Below are the code and all the weights of a small trained network. Each question names an input and a class and asks about switching units off, where a switched-off unit gives its printed mean instead of its output.

import numpy as np


def w(rows, s, z=0):
    codes = np.array(rows[::2]) - 128.0
    scale = np.full(codes.shape[1], s)
    scale[-1] = z or s
    return codes * scale


def norm(h):
    return h / np.sqrt((h * h).mean(-1, keepdims=True) + 1e-5)


def f(y):
    return y / 2 * (1 + np.tanh(0.7978845608 * (y + 0.044715 * y**3)))


def log_softmax(a):
    a = a - a.max(-1, keepdims=True)
    return a - np.log(np.exp(a).sum(-1, keepdims=True))


def net(x, mask):
    res = np.array(x, float).reshape(1, 6) / 4 @ E
    u = 0
    for l in range(2):
        y = f(norm(res) @ A[l][:, :-1].T + A[l][:, -1])
        res = res + np.where(mask[u : u + 16], y, B[l][:, -1]) @ B[l][:, :-1]
        u += 16
    return log_softmax(norm(res)[-1] @ U[:, :-1].T + U[:, -1])


A, B = {}, {}
E = w([
[209,82,129,134,133,155,104],'x0',
[78,125,126,199,89,200,13],'x1',
[173,209,149,36,139,137,178],'x2',
[85,186,44,89,134,106,118],'x3',
[239,3,28,249,142,17,147],'x4',
[112,102,164,187,140,20,118],'x5',
],0.006)
A[0] = w([
[80,132,1,85,123,152,88,4],'0.n0',
[92,191,184,127,88,166,134,26],'0.n1',
[105,142,88,183,152,152,72,99],'0.n2',
[148,59,162,218,110,165,90,49],'0.n3',
[180,151,143,59,155,87,224,26],'0.n4',
[140,105,114,217,114,23,143,51],'0.n5',
[139,105,105,88,114,133,127,50],'0.n6',
[160,130,119,87,196,133,128,51],'0.n7',
[146,90,120,126,178,196,69,83],'0.n8',
[183,179,110,60,150,61,173,56],'0.n9',
[80,70,153,163,124,94,101,134],'0.n10',
[113,71,124,213,121,32,123,71],'0.n11',
[164,146,115,53,133,101,234,32],'0.n12',
[62,181,177,92,154,213,108,87],'0.n13',
[181,78,55,138,90,93,143,74],'0.n14',
[118,154,119,98,99,61,181,84],'0.n15',
],0.0085,0.0036)
B[0] = w([
[146,150,54,131,71,130,93,161],'0.n0',
[114,136,150,128,182,115,68,172],'0.n1',
[179,127,74,70,118,102,148,165],'0.n2',
[197,98,178,144,125,161,175,199],'0.n3',
[145,119,70,48,95,60,177,193],'0.n4',
[78,176,131,186,191,130,135,246],'0.n5',
[121,113,132,126,134,113,120,116],'0.n6',
[76,122,133,162,95,115,179,129],'0.n7',
[142,82,117,113,53,141,149,143],'0.n8',
[149,82,138,104,89,142,187,187],'0.n9',
[188,170,94,117,189,157,135,186],'0.n10',
[147,182,100,253,221,89,114,253],'0.n11',
[181,79,145,82,135,87,223,191],'0.n12',
[78,172,166,121,187,116,65,234],'0.n13',
[81,145,190,129,139,146,142,210],'0.n14',
[135,111,130,123,151,178,153,155],'0.n15',
],0.0079,0.0061)
A[1] = w([
[117,141,78,58,46,154,84,77],'1.n0',
[174,66,231,199,56,187,139,60],'1.n1',
[128,141,190,13,117,178,106,112],'1.n2',
[150,126,134,43,108,161,136,59],'1.n3',
[141,91,111,50,127,63,178,52],'1.n4',
[145,98,175,79,254,137,193,124],'1.n5',
[144,127,111,38,111,63,247,6],'1.n6',
[41,88,53,115,17,125,61,56],'1.n7',
[103,117,124,247,191,57,127,4],'1.n8',
[74,209,89,36,165,76,142,194],'1.n9',
[139,139,105,164,176,216,41,159],'1.n10',
[248,99,52,92,161,74,124,129],'1.n11',
[115,118,107,248,118,53,156,54],'1.n12',
[177,89,75,149,152,26,162,95],'1.n13',
[46,204,249,79,148,157,44,25],'1.n14',
[6,128,205,131,49,143,132,42],'1.n15',
],0.0072,0.0038)
B[1] = w([
[66,156,26,134,115,108,53,149],'1.n0',
[188,9,104,54,160,185,138,145],'1.n1',
[59,210,189,230,199,89,131,205],'1.n2',
[96,144,97,183,181,90,156,145],'1.n3',
[121,212,144,91,119,85,171,173],'1.n4',
[98,170,77,169,36,149,135,224],'1.n5',
[138,212,156,76,3,83,228,216],'1.n6',
[152,162,12,104,131,66,168,137],'1.n7',
[112,181,79,234,170,21,66,249],'1.n8',
[210,3,181,138,74,166,144,251],'1.n9',
[130,135,149,38,136,73,186,233],'1.n10',
[54,113,203,88,174,113,145,204],'1.n11',
[86,100,170,185,133,65,83,223],'1.n12',
[94,211,175,145,126,184,94,222],'1.n13',
[4,86,250,113,168,227,23,255],'1.n14',
[112,148,148,124,109,143,46,139],'1.n15',
],0.0064,0.0053)
U = w([
[201,32,133,129,129,183,134,2],'0',
[121,148,24,96,87,134,96,3],'1',
[59,140,197,101,145,183,70,224],'2',
[138,136,115,250,175,76,125,220],'3',
[124,168,157,84,77,95,232,224],'4',
],0.018,0.0016)

Each question gives the input, the list of numbers given to net, and the class t.
The units are the neurons (one row each of A and B). Each row of codes is followed by its name. A weight is (code - 128) times the scale printed after its matrix; where a second scale follows, it is the last column's (A, B and U).
mask holds one flag per neuron, layer by layer. A switched-off neuron (its flag False) gives its mean, the last column of its row in B, instead of its output. The means were averaged over made-up inputs and are rounded, as every weight is.
A unit's drop is (log p(t) with every unit on - log p(t) with that unit switched off) / (log p(t) with every unit on - log p(t) with every unit switched off).
The circuit of an input: a set's keep is (log p(t) with only the set's units on - log p(t) with every unit switched off) / (log p(t) with every unit on - log p(t) with every unit switched off). Starting from the 12 units with the biggest drops (on a tie, the unit counted first), units are removed one at a time, each time the one whose removal leaves the highest keep (on an exact tie, the one counted first), for as long as the keep stays at least 0.8.
units of the circuit, in order: the units of the circuit, biggest drop first
most important unit: the unit with the biggest drop
top k neurons: the k neurons with the biggest drops, biggest first
top k neurons in layer l: the k neurons of layer l with the biggest drops, biggest first
drop when u is switched off: that unit's drop, to one decimal
input [0,-5,-2,-2,-5,4], class 4: top 2 neurons in layer 0 => 0.n4, 0.n12
input [-5,-5,-4,4,5,-6], class 4: units of the circuit, in order => 0.n12, 1.n6
input [1,1,-7,-6,4,-6], class 0: units of the circuit, in order => 0.n3, 1.n1
input [1,6,0,2,-1,1], class 1: most important unit => 0.n2
input [8,7,8,1,1,-1], class 0: units of the circuit, in order => 0.n8, 1.n8, 1.n14
input [7,8,-5,-3,1,2], class 0: units of the circuit, in order => 0.n3, 1.n1
input [6,7,1,-7,-2,-2], class 0: top 2 neurons => 0.n3, 1.n1
input [-7,1,1,7,2,1], class 1: top 2 neurons => 0.n0, 0.n11
input [7,0,0,-5,3,0], class 0: top 2 neurons in layer 1 => 1.n1, 1.n2
input [5,4,0,4,-2,-5], class 1: top 2 neurons in layer 1 => 1.n7, 1.n0
input [4,7,-3,-4,-2,-5], class 0: top 3 neurons => 0.n3, 1.n1, 0.n8
input [-7,2,-4,5,-1,-2], class 1: drop when 0.n0 is switched off => 0.5
input [-6,2,-1,7,3,-1], class 1: drop when 0.n0 is switched off => 1.0
input [-1,5,-3,0,0,0], class 0: most important unit => 0.n3
input [-6,-2,-7,4,-2,-1], class 1: drop when 0.n14 is switched off => 0.1
input [7,5,0,0,-2,2], class 0: drop when 0.n3 is switched off => 0.1
